Here is a tiny trained network, its code and every weight. The questions are about switching its units off for an input and a class, where a switched-off unit gives its printed mean instead of its output.

import numpy as np


def w(rows, s, z=0):
    codes = np.array(rows[::2]) - 128.0
    scale = np.full(codes.shape[1], s)
    scale[-1] = z or s
    return codes * scale


def norm(h):
    return h / np.sqrt((h * h).mean(-1, keepdims=True) + 1e-5)


def f(y):
    return y / 2 * (1 + np.tanh(0.7978845608 * (y + 0.044715 * y**3)))


def log_softmax(a):
    a = a - a.max(-1, keepdims=True)
    return a - np.log(np.exp(a).sum(-1, keepdims=True))


def net(x, mask):
    res = np.array(x, float).reshape(1, 8) / 4 @ E
    u = 0
    for l in range(2):
        y = f(norm(res) @ A[l][:, :-1].T + A[l][:, -1])
        res = res + np.where(mask[u : u + 14], y, B[l][:, -1]) @ B[l][:, :-1]
        u += 14
    return log_softmax(norm(res)[-1] @ U[:, :-1].T + U[:, -1])


A, B = {}, {}
E = w([
[190,150,44,61,152,106,122,164,96,85,80],'x0',
[131,103,99,76,199,148,49,115,218,86,164],'x1',
[198,139,224,87,8,162,153,140,141,134,167],'x2',
[152,92,169,77,111,125,66,143,132,74,129],'x3',
[123,150,143,166,206,167,153,148,91,136,70],'x4',
[133,75,101,186,140,118,99,140,80,99,115],'x5',
[121,58,139,67,139,54,195,53,126,57,190],'x6',
[233,91,84,181,86,90,226,160,12,125,181],'x7',
],0.0012)
A[0] = w([
[137,77,40,149,208,63,104,132,101,71,153,51],'0.n1',
[146,122,143,90,87,143,75,105,186,159,170,43],'0.n2',
[201,94,91,184,96,117,178,126,15,113,163,2],'0.n3',
[147,53,199,121,169,165,101,99,135,38,155,150],'0.n4',
[254,88,113,97,99,118,99,193,77,57,177,86],'0.n5',
[155,148,167,194,90,118,184,145,45,170,81,68],'0.n6',
[107,96,76,83,112,62,155,61,125,77,166,77],'0.n7',
[45,159,151,203,181,184,35,105,185,177,80,52],'0.n8',
[127,139,116,120,155,182,68,107,144,109,96,57],'0.n9',
[157,170,81,31,184,160,73,134,188,113,84,14],'0.n10',
[227,187,97,189,93,159,194,233,4,203,86,95],'0.n11',
[181,121,84,56,60,35,219,85,88,110,133,38],'0.n12',
[39,190,138,159,177,129,196,74,145,169,120,26],'0.n13',
[134,132,157,51,109,122,104,79,191,141,159,138],'0.n14',
],0.0025,0.00099)
B[0] = w([
[95,103,133,185,76,82,116,110,83,76,87,179],'0.n1',
[102,181,73,170,102,123,152,141,160,149,127,129],'0.n2',
[82,148,114,41,191,20,123,112,246,94,92,186],'0.n3',
[147,123,100,150,126,122,203,170,50,202,102,166],'0.n4',
[76,131,219,98,156,112,233,42,192,203,171,177],'0.n5',
[123,179,124,134,127,192,96,106,131,75,58,173],'0.n6',
[197,102,166,139,116,163,150,165,40,96,146,177],'0.n7',
[178,88,155,63,107,69,228,102,143,147,175,171],'0.n8',
[148,154,137,90,139,31,168,167,144,164,106,122],'0.n9',
[132,253,71,119,108,111,107,189,140,112,21,148],'0.n10',
[21,147,115,222,83,200,103,2,130,123,84,252],'0.n11',
[152,100,201,60,195,135,159,151,162,146,210,197],'0.n12',
[139,121,171,111,79,119,151,64,184,147,166,146],'0.n13',
[122,191,126,194,112,177,134,137,83,171,100,164],'0.n14',
],0.0022,0.0023)
A[1] = w([
[95,127,65,193,140,175,56,93,111,114,90,125],'1.n1',
[120,73,167,182,110,143,187,63,114,143,185,123],'1.n2',
[176,137,158,45,128,97,166,146,108,83,184,71],'1.n3',
[136,142,143,138,64,159,141,135,177,189,190,106],'1.n4',
[171,60,178,118,192,134,170,152,135,142,203,4],'1.n5',
[158,155,81,82,202,106,103,216,136,105,87,91],'1.n6',
[101,117,49,190,173,110,130,110,125,107,103,113],'1.n7',
[131,82,108,84,203,68,171,89,147,149,202,140],'1.n8',
[135,166,84,78,132,125,91,214,148,159,68,22],'1.n9',
[107,179,165,134,119,152,179,96,165,181,132,119],'1.n10',
[135,145,129,99,120,146,207,52,97,67,149,169],'1.n11',
[174,159,132,141,127,174,146,110,190,146,173,105],'1.n12',
[78,108,4,175,191,97,125,72,167,131,164,78],'1.n13',
[146,108,139,119,37,140,69,166,170,155,204,108],'1.n14',
],0.0033,0.0011)
B[1] = w([
[172,173,144,176,96,204,123,148,56,104,111,187],'1.n1',
[127,212,93,32,173,108,81,170,214,126,127,253],'1.n2',
[113,93,139,218,146,193,97,170,132,217,171,180],'1.n3',
[88,90,129,123,167,108,169,70,126,96,59,175],'1.n4',
[183,146,111,85,150,194,54,253,99,187,180,175],'1.n5',
[73,209,117,106,94,79,114,128,228,112,108,154],'1.n6',
[129,163,167,177,48,190,139,109,96,148,103,184],'1.n7',
[165,140,134,172,94,213,115,155,77,164,146,240],'1.n8',
[154,147,89,94,191,90,113,168,162,75,213,137],'1.n9',
[142,27,146,130,124,58,166,67,121,118,113,202],'1.n10',
[97,88,187,96,138,110,122,109,204,223,120,231],'1.n11',
[83,106,137,123,124,59,137,117,114,116,89,150],'1.n12',
[185,145,174,165,65,212,100,184,44,127,113,207],'1.n13',
[59,127,157,139,180,106,209,16,131,156,26,142],'1.n14',
],0.0027,0.0024)
U = w([
[60,93,184,89,128,80,202,3,211,164,85,154],'0',
[183,72,166,84,162,174,124,207,110,201,250,168],'1',
[154,57,61,144,132,78,116,157,64,36,162,2],'2',
[127,238,30,63,158,60,65,210,213,28,109,124],'3',
[124,185,103,241,66,211,102,107,32,80,57,189],'4',
],0.0056,0.0027)

Each question gives the input, the list of numbers given to net, and the class t.
The units are the neurons (one row each of A and B). Each row of codes is followed by its name. A weight is (code - 128) times the scale printed after its matrix; where a second scale follows, it is the last column's (A, B and U).
mask holds one flag per neuron, layer by layer. A switched-off neuron (its flag False) gives its mean, the last column of its row in B, instead of its output. The means were averaged over made-up inputs and are rounded, as every weight is.
A unit's drop is (log p(t) with every unit on - log p(t) with that unit switched off) / (log p(t) with every unit on - log p(t) with every unit switched off).
The circuit of an input: a set's keep is (log p(t) with only the set's units on - log p(t) with every unit switched off) / (log p(t) with every unit on - log p(t) with every unit switched off). Starting from the 12 units with the biggest drops (on a tie, the unit counted first), units are removed one at a time, each time the one whose removal leaves the highest keep (on an exact tie, the one counted first), for as long as the keep stays at least 0.8.
units of the circuit, in order: the units of the circuit, biggest drop first
k most important neurons: the k neurons with the biggest drops, biggest first
k most important neurons of layer l: the k neurons of layer l with the biggest drops, biggest first
drop when u is switched off: that unit's drop, to one decimal
input [-3,-1,1,3,4,1,6,-4], class 1: most important neuron : 0.n11
input [2,0,-8,2,7,-4,7,3], class 1: units of the circuit, in order : 0.n11; 1.n4
input [7,-3,-7,-3,2,-3,5,6], class 4: units of the circuit, in order : 0.n11; 1.n7
input [2,0,4,0,7,-6,-5,-8], class 3: units of the circuit, in order : 0.n10; 1.n9; 0.n11
input [-4,2,-6,-6,-2,8,4,-8], class 4: 2 most important neurons of layer 0 : 0.n12; 0.n5
input [-2,-1,-8,6,7,-3,-2,-2], class 3: 2 most important neurons : 0.n11; 1.n6
input [1,7,8,2,-3,4,1,1], class 0: 3 most important neurons of layer 0 : 0.n2; 0.n14; 0.n8
input [8,-7,6,-1,6,0,7,1], class 0: 2 most important neurons of layer 0 : 0.n11; 0.n6
input [-8,8,-1,-7,7,1,4,-5], class 1: 2 most important neurons : 0.n11; 0.n8
input [8,6,-3,-1,0,-1,1,8], class 1: 2 most important neurons : 0.n5; 0.n12
input [0,4,-6,-2,-8,1,-3,-3], class 4: 4 most important neurons : 1.n13; 1.n2; 0.n3; 0.n12
input [4,0,-8,6,-3,5,3,-4], class 4: 2 most important neurons : 1.n2; 0.n1
input [2,8,-8,-3,6,-8,-1,4], class 4: 3 most important neurons : 1.n13; 1.n7; 1.n2
input [0,-5,-2,-5,-1,3,-2,-5], class 0: units of the circuit, in order : 0.n8
input [5,7,-6,1,-6,4,-1,1], class 4: 3 most important neurons of layer 0 : 0.n1; 0.n3; 0.n12
input [-7,0,-8,-5,-5,7,2,-2], class 4: 2 most important neurons : 0.n12; 0.n5
input [5,1,6,6,0,6,-3,6], class 0: 2 most important neurons : 0.n11; 0.n5
input [-2,-8,-3,-8,3,-8,-8,-8], class 0: 2 most important neurons of layer 0 : 0.n8; 0.n13
input [6,2,1,7,5,8,-5,-1], class 3: 2 most important neurons of layer 0 : 0.n9; 0.n10
input [-2,-1,-7,1,-1,8,3,-7], class 4: most important neuron of layer 0 : 0.n12
input [-6,1,0,-8,3,1,-4,-1], class 0: drop when 0.n8 is switched off : 0.6
input [-1,-3,4,-5,-8,2,-6,-7], class 0: drop when 0.n8 is switched off : 0.1
input [1,8,-7,-3,-6,5,-4,0], class 4: drop when 0.n3 is switched off : 0.2
